Below are the code and all the weights of a small trained network. Each question names an input and a class and asks about switching units off, where a switched-off unit gives its printed mean instead of its output.

import numpy as np


def w(rows, s, z=0):
    codes = np.array(rows[::2]) - 128.0
    scale = np.full(codes.shape[1], s)
    scale[-1] = z or s
    return codes * scale


def f(y):
    return y / 2 * (1 + np.tanh(0.7978845608 * (y + 0.044715 * y**3)))


def log_softmax(a):
    a = a - a.max(-1, keepdims=True)
    return a - np.log(np.exp(a).sum(-1, keepdims=True))


def net(x, mask):
    res = np.array(x, float).reshape(1, 7) / 4 @ E
    y = f(res @ A[0][:, :-1].T + A[0][:, -1])
    res = res + np.where(mask, y, B[0][:, -1]) @ B[0][:, :-1]
    return log_softmax(res[-1] @ U[:, :-1].T + U[:, -1])


A, B = {}, {}
E = w([
[192,102,146,73,183,186,145,154,104,138,252],'x0',
[140,127,110,148,125,126,156,133,138,127,131],'x1',
[128,131,62,200,70,88,17,183,116,157,212],'x2',
[128,122,136,131,123,146,110,129,124,124,116],'x3',
[142,124,110,138,145,124,135,128,115,130,117],'x4',
[128,139,133,123,132,132,114,126,120,121,123],'x5',
[136,128,126,131,142,139,111,131,113,127,109],'x6',
],0.017)
A[0] = w([
[126,158,157,102,130,101,145,154,86,176,104,33],'N0',
[123,114,167,100,173,109,146,125,127,173,88,63],'N1',
[123,145,144,123,74,133,131,107,137,204,106,17],'N2',
[149,130,144,140,138,158,105,135,159,109,127,19],'N3',
[124,156,135,111,127,176,139,172,154,151,94,44],'N4',
[62,143,122,130,84,80,152,106,134,127,20,42],'N5',
[186,107,155,45,181,236,181,126,107,146,206,4],'N6',
[126,128,140,160,114,138,124,118,132,102,148,12],'N7',
[125,86,46,120,127,65,29,130,102,204,149,166],'N8',
[182,142,161,158,101,143,127,152,125,124,102,21],'N9',
[134,147,89,140,91,83,35,150,139,121,164,83],'N10',
[71,156,104,137,96,79,134,70,166,128,11,52],'N11',
[122,118,227,65,185,180,255,41,139,108,38,116],'N12',
],0.0091,0.0037)
B[0] = w([
[88,170,129,105,123,136,173,136,112,137,133,130],'N0',
[117,138,121,122,136,100,113,164,102,125,127,154],'N1',
[136,151,118,132,177,85,123,133,139,162,98,133],'N2',
[132,136,151,109,112,128,124,96,129,138,136,126],'N3',
[154,154,110,120,147,109,129,140,113,138,117,133],'N4',
[194,64,159,85,171,138,153,80,107,75,118,187],'N5',
[169,52,200,92,187,180,187,63,106,112,80,207],'N6',
[127,160,102,91,152,139,129,111,142,185,125,126],'N7',
[136,151,97,162,90,168,116,154,158,107,114,183],'N8',
[121,105,101,126,149,108,131,95,115,133,138,125],'N9',
[85,175,127,139,117,104,139,135,137,178,114,176],'N10',
[163,55,177,94,215,187,168,93,131,121,151,196],'N11',
[54,222,56,202,11,88,93,192,158,164,172,254],'N12',
],0.011,0.032)
U = w([
[70,190,44,150,40,117,120,173,129,156,135,251],'0',
[123,93,205,81,249,162,203,83,121,122,130,5],'1',
],0.012,0.0022)

Each question gives the input, the list of numbers given to net, and the class t.
The units are the neurons (one row each of A and B). Each row of codes is followed by its name. A weight is (code - 128) times the scale printed after its matrix; where a second scale follows, it is the last column's (A, B and U).
mask holds one flag per neuron, in row order. A switched-off neuron (its flag False) gives its mean, the last column of its row in B, instead of its output. The means were averaged over made-up inputs and are rounded, as every weight is.
A unit's drop is (log p(t) with every unit on - log p(t) with that unit switched off) / (log p(t) with every unit on - log p(t) with every unit switched off).
top k neurons: the k neurons with the biggest drops, biggest first
drop of u: that unit's drop, to one decimal
input [2,1,-3,-6,-3,0,1], class 0: top neuron	(N11)
input [-4,2,-3,-2,5,6,-5], class 1: top 3 neurons	(N11, N5, N8)
input [1,6,0,2,-5,1,-7], class 1: top 2 neurons	(N12, N8)
input [-8,5,6,-7,-3,-2,4], class 1: top 2 neurons	(N12, N11)
input [-5,-2,-7,6,-3,-1,7], class 0: drop of N3	0.0
input [5,1,-8,4,-2,-6,-8], class 0: drop of N12	2.5
input [-2,-6,-1,5,3,6,2], class 1: drop of N12	4.1
input [-2,0,1,-2,7,-5,-7], class 1: drop of N12	3.2
input [-4,5,-5,-7,-6,-5,1], class 0: top 2 neurons	(N12, N6)
input [-5,-8,-5,1,-3,6,-5], class 0: top 2 neurons	(N12, N6)
